Below are the code and all the weights of a small trained network. Each question names an input and a class and asks about switching units off, where a switched-off unit gives its printed mean instead of its output.

import numpy as np


def w(rows, s, z=0):
    codes = np.array(rows[::2]) - 128.0
    scale = np.full(codes.shape[1], s)
    scale[-1] = z or s
    return codes * scale


def norm(h):
    return h / np.sqrt((h * h).mean(-1, keepdims=True) + 1e-5)


def f(y):
    return np.maximum(y, 0)


def log_softmax(a):
    a = a - a.max(-1, keepdims=True)
    return a - np.log(np.exp(a).sum(-1, keepdims=True))


def net(x, mask):
    res = np.array(x, float).reshape(1, 6) / 4 @ E
    u = 0
    for l in range(3):
        y = f(norm(res) @ A[l][:, :-1].T + A[l][:, -1])
        res = res + np.where(mask[u : u + 8], y, B[l][:, -1]) @ B[l][:, :-1]
        u += 8
    return log_softmax(norm(res)[-1] @ U[:, :-1].T + U[:, -1])


A, B = {}, {}
E = w([
[120,55,131,117,254],'x0',
[165,229,99,195,181],'x1',
[231,66,64,125,113],'x2',
[129,131,126,125,128],'x3',
[216,156,227,42,151],'x4',
[131,122,136,143,126],'x5',
],0.0073)
A[0] = w([
[184,7,110,103,68,124],'L0N1',
[12,93,221,96,95,86],'L0N2',
[133,129,155,132,45,6],'L0N3',
[148,69,235,42,85,101],'L0N4',
[143,182,156,148,154,82],'L0N5',
[86,21,144,80,192,84],'L0N6',
[110,105,150,91,8,115],'L0N7',
[37,36,86,122,70,124],'L0N8',
],0.019,0.0023)
B[0] = w([
[76,178,62,16,194,226],'L0N1',
[103,165,44,2,178,221],'L0N2',
[69,96,141,139,64,180],'L0N3',
[202,226,167,204,139,247],'L0N4',
[137,85,61,155,133,172],'L0N5',
[67,61,214,126,70,214],'L0N6',
[102,92,215,84,77,221],'L0N7',
[233,222,194,185,150,214],'L0N8',
],0.021,0.013)
A[1] = w([
[74,28,238,112,107,76],'L1N1',
[150,124,142,157,206,107],'L1N2',
[167,161,156,195,147,134],'L1N3',
[91,104,176,105,5,91],'L1N4',
[158,65,162,126,122,4],'L1N5',
[180,221,75,86,79,119],'L1N6',
[122,72,59,135,118,131],'L1N7',
[126,51,91,168,131,56],'L1N8',
],0.015,0.0024)
B[1] = w([
[47,44,140,214,45,179],'L1N1',
[42,138,117,220,73,163],'L1N2',
[169,105,125,216,146,178],'L1N3',
[36,3,143,213,161,187],'L1N4',
[111,131,97,205,151,136],'L1N5',
[80,40,108,208,242,248],'L1N6',
[203,72,137,29,126,160],'L1N7',
[251,92,153,33,58,156],'L1N8',
],0.015,0.011)
A[2] = w([
[202,204,180,198,185,106],'L2N1',
[182,64,75,151,102,158],'L2N2',
[123,181,99,97,42,85],'L2N3',
[61,131,4,11,166,121],'L2N4',
[37,66,166,134,79,79],'L2N5',
[152,104,98,144,114,83],'L2N6',
[145,120,145,76,107,88],'L2N7',
[91,130,77,130,76,3],'L2N8',
],0.02,0.0024)
B[2] = w([
[162,92,57,178,53,255],'L2N1',
[115,218,157,82,117,201],'L2N2',
[138,127,170,130,208,130],'L2N3',
[96,5,30,113,133,213],'L2N4',
[117,68,224,127,105,227],'L2N5',
[130,172,146,105,143,157],'L2N6',
[154,161,89,109,112,155],'L2N7',
[155,150,157,103,142,138],'L2N8',
],0.026,0.012)
U = w([
[151,228,105,67,165,131],'0',
[85,74,200,138,129,90],'1',
[191,145,57,253,123,80],'2',
[135,119,77,130,142,255],'3',
[88,63,17,86,214,77],'4',
],0.012,0.0088)

Each question gives the input, the list of numbers given to net, and the class t.
The units are the neurons (one row each of A and B). Each row of codes is followed by its name. A weight is (code - 128) times the scale printed after its matrix; where a second scale follows, it is the last column's (A, B and U).
mask holds one flag per neuron, layer by layer. A switched-off neuron (its flag False) gives its mean, the last column of its row in B, instead of its output. The means were averaged over made-up inputs and are rounded, as every weight is.
A unit's drop is (log p(t) with every unit on - log p(t) with that unit switched off) / (log p(t) with every unit on - log p(t) with every unit switched off).
The circuit of an input: a set's keep is (log p(t) with only the set's units on - log p(t) with every unit switched off) / (log p(t) with every unit on - log p(t) with every unit switched off). Starting from the 12 units with the biggest drops (on a tie, the unit counted first), units are removed one at a time, each time the one whose removal leaves the highest keep (on an exact tie, the one counted first), for as long as the keep stays at least 0.8.
circuit, biggest first: the units of the circuit, biggest drop first
unit that matters most: the unit with the biggest drop
top k neurons: the k neurons with the biggest drops, biggest first
k most important neurons of layer l: the k neurons of layer l with the biggest drops, biggest first
input [7,0,2,3,8,6], class 2: most important neuron of layer 1	(L1N3)
input [-5,1,-3,1,-7,6], class 2: top 2 neurons	(L0N8 L0N6)
input [8,-8,-5,-3,3,-8], class 0: 2 most important neurons of layer 0	(L0N2 L0N4)
input [4,-6,3,-4,-1,-2], class 0: top 4 neurons	(L0N1 L0N8 L0N6 L0N4)
input [-4,2,-1,-3,6,3], class 2: top 2 neurons	(L0N6 L0N4)
input [0,-3,7,6,3,4], class 4: top 2 neurons	(L0N1 L2N4)
input [-6,4,7,-2,6,2], class 4: circuit, biggest first	(L0N8 L0N6)
input [-7,-1,6,-3,-4,-4], class 1: top 2 neurons	(L0N7 L0N2)
input [2,-8,-4,1,5,4], class 0: circuit, biggest first	(L0N4 L0N2)
input [-4,-7,1,3,-2,-3], class 0: circuit, biggest first	(L0N8 L0N1)
input [-6,-6,-4,-8,-8,-2], class 2: 2 most important neurons of layer 0	(L0N8 L0N6)
input [-2,-2,4,4,-4,3], class 2: top 2 neurons	(L0N8 L0N2)
input [5,-6,7,2,3,-1], class 4: top 2 neurons	(L0N1 L0N7)
input [0,-8,-1,5,-3,1], class 0: top 3 neurons	(L0N8 L0N2 L0N1)
input [-3,0,4,-8,-1,0], class 4: top 3 neurons	(L0N1 L0N6 L2N4)
input [0,-2,1,-7,5,5], class 2: circuit, biggest first	(L0N4)
input [-2,-8,-3,1,-2,-6], class 0: circuit, biggest first	(L0N8 L0N2)
input [-4,-5,1,-3,-8,2], class 2: top 2 neurons	(L0N8 L2N1)
input [8,2,7,-8,-2,-5], class 1: top 2 neurons	(L0N6 L0N2)
input [2,-2,-8,0,-4,4], class 4: unit that matters most	L0N2
input [-5,3,7,6,-2,-4], class 4: 3 most important neurons of layer 0	(L0N6 L0N1 L0N7)
input [8,7,0,6,-4,0], class 1: top 3 neurons	(L0N4 L0N2 L0N8)
input [-4,-2,8,8,-5,-5], class 4: top 2 neurons	(L0N1 L0N4)
input [5,-2,-8,3,1,5], class 4: 2 most important neurons of layer 0	(L0N2 L0N7)
input [-5,7,7,-4,6,-1], class 0: 3 most important neurons of layer 2	(L2N2 L2N4 L2N1)
